Here is a tiny trained network, its code and every weight. The questions are about switching its units off for an input and a class, where a switched-off unit gives its printed mean instead of its output.

import numpy as np


def w(rows, s, z=0):
    codes = np.array(rows[::2]) - 128.0
    scale = np.full(codes.shape[1], s)
    scale[-1] = z or s
    return codes * scale


def f(y):
    return y / 2 * (1 + np.tanh(0.7978845608 * (y + 0.044715 * y**3)))


def log_softmax(a):
    a = a - a.max(-1, keepdims=True)
    return a - np.log(np.exp(a).sum(-1, keepdims=True))


def net(x, mask):
    res = np.array(x, float).reshape(1, 4) / 4 @ E
    y = f(res @ A[0][:, :-1].T + A[0][:, -1])
    res = res + np.where(mask, y, B[0][:, -1]) @ B[0][:, :-1]
    return log_softmax(res[-1] @ U[:, :-1].T + U[:, -1])


A, B = {}, {}
E = w([
[210,218,226],'x0',
[130,131,129],'x1',
[160,254,35],'x2',
[19,141,168],'x3',
],0.0051)
A[0] = w([
[149,79,167,3],'neuron 1',
[157,152,174,61],'neuron 2',
[127,168,96,28],'neuron 3',
[252,57,89,141],'neuron 4',
[110,144,154,22],'neuron 5',
[161,21,214,94],'neuron 6',
[13,182,173,79],'neuron 7',
[118,212,80,42],'neuron 8',
[178,188,232,76],'neuron 9',
[91,70,37,55],'neuron 10',
],0.012,0.0042)
B[0] = w([
[220,169,185,120],'neuron 1',
[158,89,157,143],'neuron 2',
[188,153,135,127],'neuron 3',
[114,182,248,253],'neuron 4',
[186,125,195,100],'neuron 5',
[146,194,33,230],'neuron 6',
[182,184,252,172],'neuron 7',
[153,168,66,188],'neuron 8',
[86,2,102,238],'neuron 9',
[152,19,152,204],'neuron 10',
],0.022,0.0044)
U = w([
[163,38,103,98],'0',
[101,190,198,85],'1',
[233,179,10,70],'2',
[66,143,99,254],'3',
],0.013,0.0076)

Each question gives the input, the list of numbers given to net, and the class t.
The units are the neurons (one row each of A and B). Each row of codes is followed by its name. A weight is (code - 128) times the scale printed after its matrix; where a second scale follows, it is the last column's (A, B and U).
mask holds one flag per neuron, in row order. A switched-off neuron (its flag False) gives its mean, the last column of its row in B, instead of its output. The means were averaged over made-up inputs and are rounded, as every weight is.
A unit's drop is (log p(t) with every unit on - log p(t) with that unit switched off) / (log p(t) with every unit on - log p(t) with every unit switched off).
The circuit of an input: a set's keep is (log p(t) with only the set's units on - log p(t) with every unit switched off) / (log p(t) with every unit on - log p(t) with every unit switched off). Starting from all 10 units, units are removed one at a time, each time the one whose removal leaves the highest keep (on an exact tie, the one counted first), for as long as the keep stays at least 0.8.
circuit, biggest first: the units of the circuit, biggest drop first
unit that matters most: the unit with the biggest drop
top k neurons: the k neurons with the biggest drops, biggest first
drop of u: that unit's drop, to one decimal
input [-5,-2,7,6], class 2: top 2 neurons	[neuron 4; neuron 8]
input [-4,-2,6,0], class 2: unit that matters most	neuron 9
input [8,0,-4,-5], class 0: top 2 neurons	[neuron 9; neuron 2]
input [-5,-4,8,6], class 2: top 3 neurons	[neuron 4; neuron 8; neuron 9]
input [0,2,5,0], class 2: top 3 neurons	[neuron 4; neuron 9; neuron 8]
input [-8,-7,-4,8], class 0: top 2 neurons	[neuron 10; neuron 4]
input [-5,-1,7,-7], class 1: top 2 neurons	[neuron 4; neuron 6]
input [0,3,3,6], class 1: top 3 neurons	[neuron 7; neuron 9; neuron 6]
input [-6,2,-7,-6], class 2: top 2 neurons	[neuron 6; neuron 9]
input [-6,5,4,4], class 0: top 3 neurons	[neuron 10; neuron 4; neuron 6]
input [8,7,-8,6], class 0: drop of neuron 2	0.1
input [4,-5,2,-8], class 1: drop of neuron 4	1.1
input [-1,1,-6,-7], class 1: drop of neuron 4	2.2
input [-7,7,-2,3], class 0: circuit, biggest first	[neuron 10]
